Here is a tiny trained network, its code and every weight. The questions are about switching its units off for an input and a target symbol, where a switched-off unit gives its printed mean instead of its output.

import numpy as np


def w(rows, s, z=0):
    codes = np.array(rows[::2]) - 128.0
    scale = np.full(codes.shape[1], s)
    scale[-1] = z or s
    return codes * scale


def f(y):
    return y / 2 * (1 + np.tanh(0.7978845608 * (y + 0.044715 * y**3)))


def softmax(a):
    e = np.exp(a - a.max(-1, keepdims=True))
    return e / e.sum(-1, keepdims=True)


def log_softmax(a):
    a = a - a.max(-1, keepdims=True)
    return a - np.log(np.exp(a).sum(-1, keepdims=True))


def net(x, mask):
    ids = ['αβημπσψω'.index(c) for c in x.split()]
    T = len(ids)
    res = E[ids] + P[:T]
    r = res
    for j in range(2):
        rows = slice(3 * j, 3 * j + 3)
        q, k, v = (r @ M[0][rows].T for M in (Q, K, V))
        z = softmax(np.where(np.tri(T) > 0, q @ k.T / 3**0.5, -1e9)) @ v
        o = O[0][rows]
        res = res + np.where(mask[j], z, o[:, -1]) @ o[:, :-1]
    y = f(res @ A[0][:, :-1].T + A[0][:, -1])
    res = res + np.where(mask[2:26], y, B[0][:, -1]) @ B[0][:, :-1]
    return log_softmax(res[-1] @ U[:, :-1].T + U[:, -1])


Q, K, V, O, A, B = {}, {}, {}, {}, {}, {}
E = w([
[120,63,150,120,103,116,67,77,166,103],'α',
[58,102,80,102,115,153,133,143,61,155],'β',
[150,74,165,45,190,136,101,112,108,102],'η',
[112,125,75,147,131,43,135,103,94,157],'μ',
[93,61,123,138,147,106,125,176,156,84],'π',
[155,68,25,170,128,144,176,147,93,116],'σ',
[122,116,205,152,206,134,172,48,124,94],'ψ',
[163,110,172,248,140,127,96,57,173,115],'ω',
],0.015)
P = w([
[108,95,213,160,225,136,71,204,124,169],'0',
[172,85,2,65,167,151,133,34,140,195],'1',
[42,6,146,159,84,181,177,130,181,99],'2',
[124,196,51,155,178,100,106,88,212,119],'3',
[120,108,131,133,52,120,85,112,56,128],'4',
[106,120,27,120,100,144,188,112,170,76],'5',
],0.0081)
Q[0] = w([
[146,133,210,152,90,157,204,107,126,146],'h1',
[158,69,155,159,110,114,68,118,36,153],'h1',
[72,38,114,147,146,98,155,58,112,97],'h1',
[142,87,115,108,104,162,105,122,169,156],'h2',
[180,254,156,125,87,138,83,196,155,145],'h2',
[190,84,182,143,66,91,118,140,35,131],'h2',
],0.0089)
K[0] = w([
[66,127,146,107,74,103,68,183,120,149],'h1',
[103,88,183,154,61,132,184,150,90,48],'h1',
[181,195,199,199,218,129,154,210,121,96],'h1',
[93,197,125,129,166,99,193,166,125,179],'h2',
[128,81,113,29,124,164,205,49,85,102],'h2',
[1,76,179,163,75,138,192,139,152,35],'h2',
],0.0076)
V[0] = w([
[120,199,199,80,137,81,102,51,110,174],'h1',
[78,182,155,129,121,203,193,86,120,88],'h1',
[128,120,163,95,203,172,92,190,62,146],'h1',
[69,118,188,112,123,233,70,133,90,96],'h2',
[70,161,118,99,187,67,201,232,48,117],'h2',
[88,100,201,128,92,1,92,175,237,82],'h2',
],0.0079)
O[0] = w([
[126,65,69,179,132,175,38,155,83,130,121],'h1',
[108,99,38,187,169,124,195,85,107,97,86],'h1',
[100,190,122,134,94,145,109,149,68,56,255],'h1',
[59,169,88,98,182,202,166,92,154,104,172],'h2',
[115,117,122,112,128,12,147,89,105,90,118],'h2',
[126,128,112,133,169,60,121,208,185,144,237],'h2',
],0.011,0.0038)
A[0] = w([
[129,136,84,125,1,116,198,178,113,129,193],'n1',
[179,148,156,105,87,132,117,155,242,178,4],'n2',
[118,232,112,106,107,113,148,172,114,159,116],'n3',
[96,121,149,232,98,108,145,134,150,182,67],'n4',
[90,152,83,179,123,75,137,85,146,129,58],'n5',
[132,112,141,147,164,162,210,89,171,124,76],'n6',
[154,244,199,60,98,86,188,143,185,144,152],'n7',
[146,76,57,135,184,134,67,169,156,141,85],'n8',
[109,157,140,46,196,127,97,116,104,105,176],'n9',
[98,111,180,132,165,170,195,75,92,115,112],'n10',
[191,20,47,91,118,124,173,87,150,174,162],'n11',
[73,195,159,139,172,89,78,102,209,111,214],'n12',
[137,103,115,122,90,172,165,196,158,134,148],'n13',
[137,135,164,110,115,224,102,149,124,147,123],'n14',
[164,155,168,99,21,103,163,79,39,78,11],'n15',
[195,196,106,177,62,140,104,207,121,75,190],'n16',
[241,117,135,95,62,140,246,103,153,88,141],'n17',
[109,105,99,114,179,86,153,177,147,166,195],'n18',
[146,189,97,61,92,147,74,167,136,148,114],'n19',
[121,176,56,55,26,108,104,188,134,122,206],'n20',
[125,109,94,184,72,125,104,172,56,139,66],'n21',
[146,107,118,125,163,176,171,206,127,236,207],'n22',
[236,94,187,149,196,126,115,86,156,91,149],'n23',
[145,149,170,170,147,110,69,95,120,124,87],'n24',
],0.0063,0.0019)
B[0] = w([
[165,110,250,34,170,116,96,121,151,101,176],'n1',
[156,154,173,90,203,127,131,200,120,135,157],'n2',
[165,136,149,121,125,107,159,150,186,126,140],'n3',
[172,173,78,129,127,163,107,144,119,148,144],'n4',
[170,130,162,146,135,176,172,154,142,81,168],'n5',
[165,135,118,138,92,58,55,178,80,175,174],'n6',
[213,68,177,148,188,251,196,152,64,93,210],'n7',
[104,86,105,139,137,138,167,37,114,156,222],'n8',
[113,108,73,174,58,151,165,185,121,170,214],'n9',
[133,143,125,141,113,58,97,165,138,183,208],'n10',
[80,124,181,119,93,134,215,86,132,149,189],'n11',
[67,99,87,125,73,108,254,137,97,115,252],'n12',
[128,189,127,123,128,132,128,89,137,151,151],'n13',
[98,215,42,152,158,97,138,97,131,159,160],'n14',
[136,162,131,92,141,139,63,37,158,178,180],'n15',
[129,224,171,65,140,152,119,177,150,90,138],'n16',
[125,164,147,97,214,144,59,4,102,134,154],'n17',
[135,96,188,144,84,201,195,104,124,146,208],'n18',
[170,96,109,114,198,138,33,235,163,79,138],'n19',
[211,108,206,71,162,60,76,244,150,40,206],'n20',
[164,133,151,136,206,133,59,105,165,170,162],'n21',
[110,172,140,104,54,90,51,78,189,125,181],'n22',
[123,56,114,123,41,68,117,170,116,167,183],'n23',
[106,123,97,108,61,84,131,141,132,76,146],'n24',
],0.005,0.0043)
U = w([
[68,142,120,132,218,110,101,144,211,204,12],'α',
[65,236,71,107,64,91,120,114,135,70,98],'β',
[145,133,46,181,215,140,70,154,90,28,40],'η',
[142,86,182,124,137,70,59,115,107,167,154],'μ',
[123,53,119,123,122,50,160,180,147,146,100],'π',
[168,142,162,109,150,138,182,112,140,99,136],'σ',
[9,52,81,183,169,86,183,61,102,166,252],'ψ',
[104,116,130,170,127,175,133,140,189,254,197],'ω',
],0.0046,0.0017)

Each question gives the input, a string of symbols that net reads in full, and the target symbol t.
The units are the heads (3 rows each of Q, K, V and O) and the neurons (one row each of A and B). Each row of codes is followed by its name. A weight is (code - 128) times the scale printed after its matrix; where a second scale follows, it is the last column's (O, A, B and U).
mask holds one flag per unit, heads first, then neurons. A switched-off unit (its flag False) gives its mean, the last column of its rows in O or B, instead of its output. The means were averaged over made-up inputs and are rounded, as every weight is.
A unit's drop is (log p(t) with every unit on - log p(t) with that unit switched off) / (log p(t) with every unit on - log p(t) with every unit switched off).
The circuit of an input: a set's keep is (log p(t) with only the set's units on - log p(t) with every unit switched off) / (log p(t) with every unit on - log p(t) with every unit switched off). Starting from the 12 units with the biggest drops (on a tie, the unit counted first), units are removed one at a time, each time the one whose removal leaves the highest keep (on an exact tie, the one counted first), for as long as the keep stays at least 0.8.
circuit, biggest first: the units of the circuit, biggest drop first
most important unit: the unit with the biggest drop
top k neurons: the k neurons with the biggest drops, biggest first
heads that matter: for each layer, one digit per head in row order, 1 if its drop is at least 0.15 and else 0, layers parted by /
drop when u is switched off: that unit's drop, to one decimal
input ψ ψ α β η, target η: circuit, biggest first	h1, h2
input σ μ μ μ η α, target μ: most important unit	h2
input ψ μ π, target η: heads that matter	10
input μ ψ ω β β, target ω: heads that matter	11
input β ψ η ψ π σ, target ψ: circuit, biggest first	h1, n11
input ψ μ ψ ψ η, target ψ: heads that matter	10
input μ π π π, target π: circuit, biggest first	h2, h1, n12
input μ π μ μ β, target μ: heads that matter	01
input α ψ ψ μ α, target ψ: heads that matter	10
input β β β, target β: circuit, biggest first	h1, h2
input μ η α, target μ: circuit, biggest first	h2, h1
input ψ ψ η π, target ψ: circuit, biggest first	h1, n8
input μ ψ ψ π, target ψ: circuit, biggest first	h1, n8, n20
input η β β β α, target β: top neuron	n7
input ω π σ, target ω: heads that matter	01
input μ μ β, target μ: heads that matter	11
input σ η μ, target σ: circuit, biggest first	h1, n7
input μ ψ α α, target ψ: top 2 neurons	n8, n20
input η σ ω η μ, target ω: drop when h1 is switched off	0.3
input ψ σ μ η ψ α, target η: drop when h2 is switched off	0.0
input π σ β μ, target σ: top neuron	n7
input α β β σ μ π, target σ: drop when h1 is switched off	0.7
input ψ μ η β β, target η: drop when h1 is switched off	0.6
